Each row is followed by its class.
33, -84, 115, -139, -161, -233, -49, -3, -252, 179, 40, 180, 137, 81, 31, 178, -71, -1, -335, -208, -193, -110, 22, -80, 4, -153, 112, -103, 21, -145, -132, -46	Boz
-176, -464, -104, 46, -52, 176, -41, -167, 100, 71, -283, 3, 216, 163, 101, -100, 38, -214, 130, -64, 230, -227, -94, -140, 48, -101, 111, 90, 126, -231, -200, 31	Tutok
446, 499, -3, 151, -291, -72, -267, 399, -218, 8, 418, 46, -67, -38, 92, -159, -235, 226, -283, 211, -275, 274, 41, 230, -72, 152, -226, 140, 387, 66, -498, 397	Tutok
-597, -228, 161, 116, 476, 654, 162, -398, 361, -233, -575, -5, 271, -269, 205, -246, -347, -148, 509, 399, 291, -287, -333, -218, 362, -100, 117, -417, -492, -116, 150, -274	Liba
-132, -178, -55, 95, -36, 4, 4, -122, 169, -49, -236, -210, -11, 145, 49, -128, 181, -242, 135, -40, 239, -37, -96, 73, 51, 76, 112, 225, 192, -253, -41, -108	kile
-58, 11, -87, -137, 3, -520, 36, -121, -104, 21, -119, -295, -278, 318, 103, 168, 315, -322, -341, -137, -133, 47, 3, 153, -107, 149, 249, 324, 350, -306, 121, -342	kile
41, -59, 95, 105, 10, -146, 5, 25, 213, -60, -84, -29, -23, 13, -219, -38, 303, -42, 204, -194, 357, 105, 104, -138, 88, -35, -84, 50, -222, -61, -18, 21	Tezer
-43, -139, 182, 33, -149, 18, -91, 95, -20, 243, 115, 230, 206, 73, -56, 6, -86, 61, -113, -127, -33, -119, 47, -141, 59, -202, 38, -92, -106, -44, -239, 171	Boz
183, -89, 125, -135, -231, -512, -203, 190, -368, 318, 200, 221, -27, 184, -82, 267, 118, 1, -502, -264, -194, -33, 261, -216, -139, -138, 31, -69, 72, -32, -211, 119	zilub
-47, 5, -6, 321, -62, 0, -193, 61, 296, 260, 439, -221, -44, 422, 300, 6, 111, -165, 8, 174, -90, 123, 12, 297, -129, 71, -95, 379, 366, -139, -499, 234	mis
-162, 254, -65, -9, 121, 90, 63, -196, 136, -158, -188, -256, -103, 191, 260, -33, 16, -247, -218, 202, -159, 74, -243, 89, 67, 166, 171, 289, 232, -286, -52, -162	Tutok
-131, 178, 74, -23, 60, 82, 83, -84, 86, -46, -135, -126, -76, 157, 145, -4, 22, -162, -110, 113, -153, 44, -144, 2, 101, 30, 190, 171, 69, -161, 96, -147	kile
76, 230, 121, 272, -41, 430, -75, 143, 159, -12, 394, 106, 333, -236, 149, -188, -453, 252, 206, 317, -76, 79, -55, 148, 90, -8, -215, -193, -138, 244, -230, 343	fuvu
35, -308, -329, 40, 6, -23, 86, -52, 226, -125, -273, -177, -14, 92, -129, -279, 300, -55, 384, -212, 449, 27, 33, 76, -41, 103, -19, 298, 163, -34, 90, -75	vuted
217, -37, 175, -76, -108, -564, -160, 369, -298, 384, 598, 334, -29, -129, -362, 274, 74, 372, -123, -379, -72, -2, 493, -151, -241, -174, -141, -404, -362, 529, 125, 145	Kaler
147, 291, 354, 35, -34, -287, -171, 156, -177, 14, 50, 263, -44, -96, -155, 84, -61, 79, -418, -67, -153, 111, 138, -301, 120, -109, -70, -214, -252, -181, -377, 119	vuted
248, 241, 38, 53, -303, 120, -115, 297, -178, 161, 368, 179, 241, -12, 138, -96, -338, 225, -215, 83, -335, 62, -33, 188, -21, -27, -57, 44, 222, 102, -300, 320	kile
-123, -138, -404, 141, 58, 740, 203, -219, 443, -347, -405, -392, 173, 63, 288, -486, -97, -114, 677, 358, 421, 38, -340, 269, 107, 201, -5, 367, 342, -48, 177, -39	mis
-45, -590, -294, 252, -166, 523, -49, 55, 334, 110, 114, 2, 487, -10, 35, -324, -38, 132, 766, 12, 540, -177, 38, 91, -61, -53, -225, 13, 28, 313, -54, 325	Kaler
193, 383, 190, -6, -233, -120, -109, 244, -249, 184, 442, 111, 77, 63, 165, 126, -275, 102, -482, 53, -520, 112, 0, 135, -54, -22, 71, 11, 189, 25, -178, 175	Kaler
68, 142, -94, 107, 154, 269, 80, 43, 270, -331, -273, -122, -153, -197, -189, -317, 147, 124, 553, 93, 438, 159, -21, -88, 128, 110, -162, 83, -160, 209, 219, 11	Liba
-62, -253, -200, -29, 14, -173, 53, -106, 87, -22, -213, -150, -64, 214, 3, -83, 263, -169, 7, -202, 154, -38, 24, 27, -62, 65, 105, 241, 206, -198, -12, -166	Kaler
-52, 17, 94, 102, -95, -511, -115, 19, 80, 346, 366, -290, -310, 526, 121, 309, 403, -327, -294, -123, -146, 130, 113, 217, -196, 21, 125, 399, 348, -222, -104, -48	Tutok
120, 349, 164, -345, -142, 118, 116, 12, -518, -281, -495, 231, 184, -328, 74, -148, -477, 79, -497, 4, -377, -137, -308, -88, 282, -25, 300, -217, 47, -232, 94, -188	Liba
-170, -151, -205, -11, 148, 21, 86, -226, 117, -163, -385, -246, -80, 184, 167, -169, 135, -242, 66, 42, 135, -46, -130, 73, 18, 114, 147, 259, 253, -285, 6, -247	zilub
-78, -191, 58, -161, -128, -349, -101, -59, -290, 242, -29, 37, -6, 275, 165, 236, 31, -206, -521, -144, -270, -166, 12, -98, -69, -75, 254, 24, 245, -265, -133, -131	Liba
352, 30, -161, -46, -304, -245, -70, 221, -165, 92, 257, 30, 67, 84, -81, -7, 91, 186, -55, -229, -14, 143, 145, 132, -130, 21, -122, 174, 232, 120, -61, 161	vuted
-97, 156, 26, 1, 70, 257, 41, -77, 77, -99, -126, 38, 152, -71, 94, -105, -200, 18, -90, 119, -67, -37, -175, -15, 124, 16, 38, -6, -40, -91, -152, 12	Boz
-102, 201, 67, 178, 239, 254, 29, 33, 347, -46, 231, -44, -20, -117, -70, -48, -9, 165, 378, 204, 152, 117, 65, -25, 33, 32, -178, -91, -351, 364, 128, 111	Boz
-425, 102, 78, 108, 346, 485, 161, -336, 257, -254, -195, -331, 69, -112, 334, -128, -274, -217, 302, 394, 20, -134, -331, 265, 149, 135, 230, -79, -32, -72, 322, -319	Tezer
42, 401, 173, 24, -23, -2, -126, 105, -140, 120, 323, 133, 87, -8, 161, 105, -337, 114, -454, 194, -439, 69, -13, 3, -2, -1, -11, -120, 15, 10, -290, 165	vuted
461, 365, 187, 197, -350, -282, -351, 555, -207, 398, 883, 271, 49, 22, -51, 89, -195, 374, -302, -4, -303, 269, 300, 117, -184, -62, -313, -40, 109, 317, -519, 582	zilub
38, -11, 253, 5, -40, -462, -205, 109, -98, 271, 5, 163, -252, 325, -148, 205, 343, -142, -418, -257, -82, 47, 210, -342, 0, -175, 24, 103, -35, -290, -413, 64	zilub
-207, -89, 168, 169, 190, 260, -57, -16, 259, 88, -51, 136, 34, 36, -59, -73, 29, 37, 249, 101, 150, -90, 72, -279, 115, -160, -85, -145, -343, 38, -164, 86	kile
-6, 10, 221, -108, 168, -334, -89, 70, -171, 90, -32, 268, -191, -57, -293, 169, 120, 104, -214, -221, -15, -18, 282, -453, -6, -164, -13, -311, -383, 61, -28, -82	Kaler
-224, -380, -21, 328, 32, 2, -167, -29, 452, 345, 419, -147, 86, 283, 31, 68, 265, -93, 383, -54, 348, -37, 159, 96, -156, -35, -167, 124, -37, 112, -260, 214	mis
-76, -427, -209, 65, 32, -122, 14, -82, 288, 57, -110, -265, -138, 325, -121, 4, 564, -198, 422, -229, 512, 12, 144, -36, -113, 12, -21, 307, 94, 25, 167, -52	Tezer
303, 350, 73, -42, -295, -899, -96, 158, -314, 175, 564, -189, -250, 322, 151, 370, 206, -194, -821, -142, -522, 277, 189, 351, -251, 162, 80, 343, 482, -236, -165, 2	Liba
156, 438, 204, 84, -130, -434, -249, 138, -280, 117, 290, -46, -228, 209, 211, 162, -97, -141, -722, 129, -500, 173, 34, 126, -69, 89, 65, 141, 387, -337, -498, 71	vuted
-54, 164, -5, -67, 334, 50, 20, -78, 29, -220, -334, 55, -270, -56, -95, -94, 42, 57, 5, 139, 56, 88, 51, -388, 115, 30, -35, -87, -208, -1, 1, -133	Liba
-65, -89, -291, 42, 5, 463, 113, -159, 210, -233, -371, -251, 103, 94, 197, -291, -37, -113, 339, 213, 234, 14, -249, 42, 106, 117, 77, 281, 274, -57, 121, -42	fuvu
-160, -382, 304, -221, -193, -492, -75, -5, -388, 468, 155, 205, 130, 119, -64, 438, 25, -117, -361, -363, -178, -333, 169, -207, -91, -317, 322, -353, -162, 4, 236, -151	Tutok
112, 342, 42, 187, 143, 393, 13, 72, 230, -364, -172, 8, -12, -229, -48, -331, -113, 142, 299, 313, 176, 224, -61, -120, 221, 94, -230, -3, -194, 26, -163, 153	kile
-277, -454, 196, -22, -27, 49, 64, -66, 141, 243, 13, 179, 336, -12, -172, 56, 59, 15, 269, -307, 245, -309, 76, -146, 66, -266, 141, -257, -420, 126, 245, -31	Boz
403, -212, -80, 159, -504, -534, -140, 483, 84, 472, 799, 55, 261, 104, -248, 80, 424, 249, 200, -556, 298, 94, 435, 418, -357, -13, -323, 127, 16, 456, -35, 391	Kaler
439, 0, -268, 102, -238, -149, -189, 359, -56, 53, 203, 157, 11, -7, -206, -269, 104, 303, 57, -171, 189, 169, 232, 19, -138, 46, -341, 201, 199, 168, -471, 403	Tutok
-267, 13, 51, -25, 183, 82, 48, -323, 90, -262, -749, -248, -306, 251, 112, -116, 226, -442, -148, 83, 106, -41, -268, -235, 241, 38, 304, 268, 193, -610, -97, -367	fuvu
-112, 259, 134, 119, 305, 407, 43, -42, 174, -286, -200, -11, -73, -332, -63, -207, -185, 99, 404, 318, 187, 39, -87, -130, 190, 33, -88, -229, -349, 183, 169, -23	Tutok
265, 27, -16, -202, -252, -379, -28, 141, -283, 83, 100, 110, -17, 94, -111, 124, 91, 100, -298, -270, -158, 80, 111, -46, -39, -38, 24, 56, 98, -40, -25, 6	mis
156, 608, 116, -35, 131, 86, -98, 127, -218, -122, 112, 1, -236, -49, 204, 55, -267, 104, -300, 397, -422, 218, -41, -40, 25, 105, -44, -51, 83, 96, -80, 41	zilub
133, 145, -77, -59, -17, 203, 3, 73, -72, -181, -208, 31, -16, -74, -7, -164, -112, 117, 53, 132, 21, 81, -53, -153, 95, 46, -28, 29, 40, 62, -7, 75	mis
76, -190, 85, -107, -134, -385, -184, 124, -265, 282, -17, 294, -15, 115, -193, 106, 88, 79, -368, -315, -35, -113, 219, -344, -51, -188, 26, -147, -49, -67, -293, 56	fuvu
-5, 221, 125, 199, -52, 98, -89, 133, 127, 188, 478, -55, 87, 152, 228, 47, -152, 11, -63, 183, -245, 93, 1, 228, -61, -6, -39, 95, 103, 70, -179, 199	Kaler
291, 67, 12, -27, -293, -332, -32, 304, -181, 125, 291, 23, 15, -98, -215, 11, 108, 177, 14, -278, 55, 82, 180, 195, -113, 34, -31, 15, 61, 269, 186, 93	kile
-148, 15, -73, 18, 85, 460, 164, -147, 145, -301, -305, -121, 232, -258, 132, -323, -292, 6, 353, 200, 144, -115, -296, 160, 174, 104, 113, -44, 6, 24, 266, -125	Liba
-144, 13, 368, -84, 232, -621, -100, -5, -21, 211, -83, 170, -409, 153, -405, 403, 524, -102, -275, -318, 105, 40, 355, -650, 20, -209, 29, -195, -550, -33, 45, -149	zilub
68, 204, -130, -46, 62, 710, 204, -36, -7, -355, -310, 95, 341, -394, 168, -368, -524, 279, 336, 274, 1, -25, -334, 135, 217, 24, -83, -164, -71, 130, 132, 4	zilub
-281, 447, 249, 153, 454, 790, 21, -108, 237, -244, -186, 107, 2, -226, 168, -196, -493, 112, 204, 644, -172, 3, -237, -272, 317, -63, -67, -281, -386, 69, -108, 91	Tutok
-164, -4, 156, -94, 88, 143, 81, -101, 44, -34, -311, 90, 68, 21, -58, -39, -24, -49, -43, -71, -1, -99, -83, -238, 169, -124, 174, -68, -189, -138, 116, -125	vuted
-184, 551, 328, -29, 258, 153, -25, -141, -121, -114, 37, 115, -71, -94, 267, 143, -493, -27, -678, 418, -691, -25, -189, -124, 145, 24, 135, -263, -127, -308, -310, -106	Kaler
367, 478, 234, -77, -145, -341, -219, 340, -443, -1, 4, 233, -331, -88, -212, 65, -22, 173, -544, -56, -257, 207, 149, -295, 45, -8, -58, -115, 35, -62, -322, 116	Kaler
-31, -5, 95, -97, 10, -427, -55, 10, -148, 199, 167, -89, -243, 236, 9, 324, 236, -149, -229, -102, -155, 44, 183, -108, -126, -17, 162, 24, 41, 59, 210, -158	kile
117, 148, 132, -105, -280, -350, -161, 69, -408, 281, 337, -6, -8, 244, 333, 274, -240, -153, -821, 4, -634, -54, -33, 229, -138, 37, 244, 63, 489, -293, -319, -24	mis
-153, 256, 258, -121, 287, -131, 71, -80, 55, -140, -340, 10, -380, 97, -170, 118, 273, -109, -102, 29, -58, 110, 54, -447, 178, -66, 132, -16, -364, -120, 228, -238	kile
-120, -153, 27, 44, 208, 103, 29, -35, 164, 11, -23, 34, -23, -91, -158, 36, 95, 98, 402, 20, 270, -47, 156, -256, 11, -105, -89, -212, -399, 327, 289, -16	fuvu
176, -23, -223, 143, -192, -43, -34, 178, 100, 143, 446, -250, -4, 184, 151, -21, 113, 35, 260, 89, 50, 158, 109, 390, -222, 144, -115, 266, 343, 297, 134, 145	kile
-256, -397, -250, 37, 186, 721, 195, -253, 361, -329, -670, -61, 290, -139, 10, -409, -33, -29, 741, 138, 546, -200, -232, -192, 225, -21, 1, 9, -177, 15, 216, -70	kile
-309, -329, 76, -70, 18, 100, 109, -258, 44, 120, -57, -62, 240, 58, 156, 106, -101, -152, 136, -77, 35, -262, -123, 34, 45, -144, 261, -157, -92, -68, 306, -258	Tutok
115, 10, -67, -50, -15, 201, 53, 122, -69, -57, 34, 187, 234, -281, -79, -197, -276, 298, 198, -23, 60, -50, 31, -8, 40, -31, -69, -211, -173, 314, 91, 91	mis
